[[113 125 107]
 [128 126 136]
 [132 131 128]
 [133 126 120]
 [145 122 118]]
->
[[125 107]
 [126 136]]

[[145 157 144 147 135]
 [134 132 133 104 126]]
->
[[157 144]
 [132 133]]

[[113 114 129 128]
 [112 114 152 142]]
->
[[114 129]
 [114 152]]

[[138 134 133 136 130]
 [118 145 151 129 152]
 [140 138 137 138 135]
 [124 123 123 124 123]
 [123 123 123 123 123]]
->
[[134 133]
 [145 151]]

[[124 121 124]
 [131 129 105]
 [124 126 129]
 [127 125 121]]
->
[[121 124]
 [129 105]]

[[131 113 129 125]
 [130 130 119 123]
 [132 130 102 139]
 [152 111 100 122]]
->
[[113 129]
 [130 119]]

[[124 121 132 140 106]
 [126 118 127 141 114]
 [127 114 126 143 113]
 [118 140 136 132 125]]
->
[[121 132]
 [118 127]]

[[150 117 110]
 [125 117 124]]
->
[[117 110]
 [117 124]]

[[143 135 137 153]
 [130 120 146 119]
 [127 125 132 111]]
->
[[135 137]
 [120 146]]
---
[[146 115 133 139]
 [133 102 132 137]
 [129 127 134 126]]
->
[139 132 127]

[[139 138 141 146 136]
 [139 138 141 143 138]
 [143 143 142 143 148]
 [150 147 144 144 152]
 [141 141 142 143 141]]
->
[136 143 142 147 141]

[[141 134 137]
 [102 129 137]
 [153 138 140]]
->
[137 129 153]

[[106 103]
 [125 133]
 [116 101]
 [138 133]]
->
[103 125]

[[131 109 128]
 [157  99 125]]
->
[128  99]

[[125 145]
 [114 151]
 [110 141]]
->
[145 114]

[[128 140 151]
 [136 139 146]
 [142 130 129]
 [135 138 145]]
->
[151 139 142]
---
[[135 112 144 109 125 137]
 [141 122 125 109 135 118]
 [115 130 127 137 120 130]
 [134 130 156 152 118 131]
 [126 116 130 134 135 135]
 [128 141 137 114 118 119]
 [135 139 109 105 124 116]
 [130 137 139 127 120 116]
 [142 119 143 131 133 122]
 [117 125 112 126 137 115]
 [130 112 135 115 136 124]
 [134 137 129 117 125 114]]
->
[[141 122 125 109 135 118]
 [134 130 156 152 118 131]
 [128 141 137 114 118 119]
 [130 137 139 127 120 116]
 [117 125 112 126 137 115]
 [134 137 129 117 125 114]]

[[129 124 125 123 123 128]
 [116 138 149 136 129 124]
 [126 130 134 125 118 128]
 [113 143 153 140 126 128]]
->
[[116 138 149 136 129 124]
 [113 143 153 140 126 128]]

[[121 119 131 149 131 130 118 135 122 127 146]
 [120 121 119 133 124 103 134 137 112 119 141]
 [131 131 133 117 127 129 140 123 127 120 123]
 [130 131 132 124 130 138 123 126 144 135 123]
 [122 119 121 140 129 113 122 135 112 121 140]
 [117 128 127 148 129 131 131 126 112 123 134]]
->
[[120 121 119 133 124 103 134 137 112 119 141]
 [130 131 132 124 130 138 123 126 144 135 123]
 [117 128 127 148 129 131 131 126 112 123 134]]

[[120 119]
 [111 140]
 [152 147]
 [114 148]]
->
[[111 140]
 [114 148]]

[[138 133 151 126 126]
 [136  99 143 125 123]
 [138 138 128 138 130]]
->
[[136  99 143 125 123]]

[[113 115]
 [ 99 122]
 [137 137]]
->
[[ 99 122]]

[[133 132 121 135 128 122 141 132 126 136 129 136 119 126 127]
 [134 136 122 133 131 123 132 136 120 120 130 140 123 118 129]
 [112 125 124 116 131 124 118 112 134 136 136 115 123 135 121]
 [133 137 120 130 132 120 130 136 121 122 132 141 120 120 126]
 [147 132 130 153 125 134 154 142 118 123 124 140 129 117 142]
 [125 126 133 124 130 132 123 123 139 140 133 123 132 140 127]]
->
[[134 136 122 133 131 123 132 136 120 120 130 140 123 118 129]
 [133 137 120 130 132 120 130 136 121 122 132 141 120 120 126]
 [125 126 133 124 130 132 123 123 139 140 133 123 132 140 127]]

[[137 120 125 116]
 [127 129 139 129]
 [138 122 116 121]
 [119 130 131 131]
 [141 113 116 113]
 [126 137 132 136]
 [114 143 149 143]
 [125 135 132 138]
 [136 117 124 118]
 [139 122 114 124]
 [133 126 131 128]
 [114 145 147 146]]
->
[[127 129 139 129]
 [119 130 131 131]
 [126 137 132 136]
 [125 135 132 138]
 [139 122 114 124]
 [114 145 147 146]]
---
[[125 143 128 106 115]
 [131 143 124 106 115]
 [128 143 124 106 115]
 [132 124 122 115 130]]
->
[[131 143 124]
 [128 143 124]]

[[133 126 105 129 139]
 [125 130 140 127 122]
 [123 129 156 127 116]]
->
[[125 130 140]
 [123 129 156]]

[[132 126 126 137 143]
 [131 139 129 118 142]
 [137 131 133 107 131]
 [118 140 104 138 119]
 [122 134 128 132 117]]
->
[[131 139 129]
 [137 131 133]]

[[124 149 126 119 143]
 [143 126 127 119 121]
 [121 119 128 147 123]
 [134 129 134 116 131]]
->
[[143 126 127]
 [121 119 128]]

[[134 135 130 137]
 [118 143 140 118]
 [127 132 119 138]
 [133 136 119 124]
 [150 128 122 123]]
->
[[118 143 140]
 [127 132 119]]

[[117 139 123 130]
 [131 132 127 142]
 [134 112 142 103]
 [138 122 125 118]
 [124 136 118 137]]
->
[[131 132 127]
 [134 112 142]]
---
[[123 122 111 143 157 144 129 128 119 150]
 [146 109 116 148 156 143 103 147 120 138]
 [127 103 139 123 126 127 131 152 155 127]
 [142 106 132 126 133 115 103 135 129 111]]
->
[[122 111 143 157 144 129 128 119 150 123]
 [109 116 148 156 143 103 147 120 138 146]
 [103 139 123 126 127 131 152 155 127 127]
 [106 132 126 133 115 103 135 129 111 142]]

[[133 129 129 128 130]
 [128 137 149 128 136]
 [128 130 134 128 130]
 [129 129 130 128 129]
 [129 131 129 128 128]
 [129 132 129 128 129]
 [129 129 130 128 129]
 [130 132 131 128 130]
 [128 130 132 128 130]
 [128 129 129 128 128]]
->
[[129 129 128 130 133]
 [137 149 128 136 128]
 [130 134 128 130 128]
 [129 130 128 129 129]
 [131 129 128 128 129]
 [132 129 128 129 129]
 [129 130 128 129 129]
 [132 131 128 130 130]
 [130 132 128 130 128]
 [129 129 128 128 128]]

[[146 127 140 112 128 144 128 120 114 128 130 125]
 [155 124 137 120 130 138 127 104 119 113 126 112]
 [127 129 134 138 124 140 138 145 119 129 114 127]
 [122 141 102 138 115 112 154 123 133 100 132 151]]
->
[[127 140 112 128 144 128 120 114 128 130 125 146]
 [124 137 120 130 138 127 104 119 113 126 112 155]
 [129 134 138 124 140 138 145 119 129 114 127 127]
 [141 102 138 115 112 154 123 133 100 132 151 122]]

[[134 129 116 130 132 152 119]
 [131 127 115 130 133 152 118]
 [134 129 113 131 137 156 116]
 [112 102 138 129 152 129 154]
 [138 131 116 131 133 154 123]
 [130 152 137 121 149 133 150]
 [109  99 134 128 155 130 151]]
->
[[129 116 130 132 152 119 134]
 [127 115 130 133 152 118 131]
 [129 113 131 137 156 116 134]
 [102 138 129 152 129 154 112]
 [131 116 131 133 154 123 138]
 [152 137 121 149 133 150 130]
 [ 99 134 128 155 130 151 109]]

[[127 128 129 127 131 123 129 125 126 128 130 126 123 129 130]
 [118 115 121 129 129 112 154 111 105 124 130 149 114 143 138]]
->
[[128 129 127 131 123 129 125 126 128 130 126 123 129 130 127]
 [115 121 129 129 112 154 111 105 124 130 149 114 143 138 118]]

[[110 133 135 107 128 153 130 125 125 128 118]
 [121 129 131 114 128 139 122 120 134 144 123]
 [145 117 115 128 135 124 141 144 121 130 119]
 [108 137 140 122 122 138 115 113 136 125 133]
 [127 127 129 122 127 131 107 112 139 146 129]]
->
[[133 135 107 128 153 130 125 125 128 118 110]
 [129 131 114 128 139 122 120 134 144 123 121]
 [117 115 128 135 124 141 144 121 130 119 145]
 [137 140 122 122 138 115 113 136 125 133 108]
 [127 129 122 127 131 107 112 139 146 129 127]]

[[144 129 120 128 128 120 150]
 [156 139 120 134 120 120 132]
 [153 137 119 134 123 119 137]
 [147 135 119 132 123 119 141]
 [142 126 122 127 130 122 151]]
->
[[129 120 128 128 120 150 144]
 [139 120 134 120 120 132 156]
 [137 119 134 123 119 137 153]
 [135 119 132 123 119 141 147]
 [126 122 127 130 122 151 142]]
